Below is a small trained network, with its code and all its weights. Each question gives an input and a class and asks what happens when units are switched off, that is, made to give their printed mean instead of their output.

import numpy as np


def w(rows, s, z=0):
    codes = np.array(rows[::2]) - 128.0
    scale = np.full(codes.shape[1], s)
    scale[-1] = z or s
    return codes * scale


def f(y):
    return y / 2 * (1 + np.tanh(0.7978845608 * (y + 0.044715 * y**3)))


def log_softmax(a):
    a = a - a.max(-1, keepdims=True)
    return a - np.log(np.exp(a).sum(-1, keepdims=True))


def net(x, mask):
    res = np.array(x, float).reshape(1, 7) / 4 @ E
    y = f(res @ A[0][:, :-1].T + A[0][:, -1])
    res = res + np.where(mask, y, B[0][:, -1]) @ B[0][:, :-1]
    return log_softmax(res[-1] @ U[:, :-1].T + U[:, -1])


A, B = {}, {}
E = w([
[130,131,129,124,130],'x0',
[148,234,180,171,2],'x1',
[168,96,63,42,14],'x2',
[117,111,144,126,122],'x3',
[128,132,128,124,130],'x4',
[242,107,240,173,214],'x5',
[128,127,127,130,129],'x6',
],0.009)
A[0] = w([
[132,203,184,189,30,218],'N1',
[89,144,147,111,128,40],'N2',
[110,125,119,77,56,38],'N3',
[129,201,143,141,29,97],'N4',
[4,165,90,151,127,148],'N5',
[129,160,157,142,125,46],'N6',
[121,104,80,56,81,128],'N7',
[137,170,168,141,101,93],'N8',
[124,113,112,118,125,79],'N9',
[240,74,134,54,69,2],'N10',
[131,141,145,129,115,28],'N11',
[103,153,122,149,74,72],'N12',
],0.017,0.0041)
B[0] = w([
[135,255,184,129,90,253],'N1',
[135,166,102,110,114,131],'N2',
[143,101,161,197,158,190],'N3',
[83,137,156,208,202,230],'N4',
[63,141,61,53,143,211],'N5',
[167,120,135,123,105,146],'N6',
[202,63,57,182,88,206],'N7',
[163,142,163,119,89,169],'N8',
[155,126,115,107,89,135],'N9',
[28,158,66,78,158,190],'N10',
[161,162,116,133,93,130],'N11',
[115,153,159,180,147,175],'N12',
],0.023,0.019)
U = w([
[84,122,81,61,169,249],'0',
[151,137,171,185,248,172],'1',
[65,216,106,126,124,106],'2',
[205,180,172,115,108,4],'3',
[174,115,73,148,106,4],'4',
],0.012,0.0042)

Each question gives the input, the list of numbers given to net, and the class t.
The units are the neurons (one row each of A and B). Each row of codes is followed by its name. A weight is (code - 128) times the scale printed after its matrix; where a second scale follows, it is the last column's (A, B and U).
mask holds one flag per neuron, in row order. A switched-off neuron (its flag False) gives its mean, the last column of its row in B, instead of its output. The means were averaged over made-up inputs and are rounded, as every weight is.
A unit's drop is (log p(t) with every unit on - log p(t) with that unit switched off) / (log p(t) with every unit on - log p(t) with every unit switched off).
The circuit of an input: a set's keep is (log p(t) with only the set's units on - log p(t) with every unit switched off) / (log p(t) with every unit on - log p(t) with every unit switched off). Starting from all 12 units, units are removed one at a time, each time the one whose removal leaves the highest keep (on an exact tie, the one counted first), for as long as the keep stays at least 0.8.
units of the circuit, in order: the units of the circuit, biggest drop first
top k neurons: the k neurons with the biggest drops, biggest first
drop when u is switched off: that unit's drop, to one decimal
input [-5,2,5,0,-5,-2,1], class 1: units of the circuit, in order => [N3]
input [-7,-7,2,-7,-2,7,-3], class 0: units of the circuit, in order => [N1, N4]
input [1,1,-1,-2,0,3,4], class 3: top 3 neurons => [N4, N10, N5]
input [0,2,7,-1,-3,-8,7], class 1: top 2 neurons => [N4, N3]
input [5,-4,2,-7,6,0,-2], class 4: units of the circuit, in order => [N5, N4, N1]
input [5,7,0,0,6,3,-3], class 3: top 2 neurons => [N1, N5]
input [8,6,4,-3,0,-4,5], class 1: top 2 neurons => [N4, N3]
input [-5,-3,5,-7,-4,1,7], class 0: top 2 neurons => [N10, N1]
input [-8,4,6,2,-2,-1,-2], class 1: top 3 neurons => [N3, N4, N5]
input [4,-3,0,-4,4,1,-8], class 1: top 3 neurons => [N5, N10, N1]
input [0,0,-4,-8,7,-4,-5], class 0: units of the circuit, in order => [N1, N5]
input [8,3,1,3,4,8,5], class 2: top 3 neurons => [N10, N7, N3]
input [6,4,7,-6,7,-7,-8], class 1: top 2 neurons => [N3, N4]
input [3,6,5,7,-6,-4,0], class 1: units of the circuit, in order => [N4]
input [6,-4,1,2,4,-8,6], class 4: top 2 neurons => [N7, N10]
input [0,7,-7,0,-6,1,-6], class 3: top 2 neurons => [N10, N8]
input [3,1,7,5,6,0,2], class 1: top 2 neurons => [N3, N5]
input [7,-8,4,7,-5,7,0], class 0: drop when N1 is switched off => 0.3
input [-4,-3,-8,-1,7,-8,6], class 0: drop when N1 is switched off => 0.1
input [-3,-8,4,-1,-6,-4,-2], class 4: drop when N7 is switched off => 0.5
input [8,-3,0,4,-3,2,-3], class 1: units of the circuit, in order => [N5]
input [3,-5,2,6,3,3,-8], class 0: units of the circuit, in order => [N1, N4]
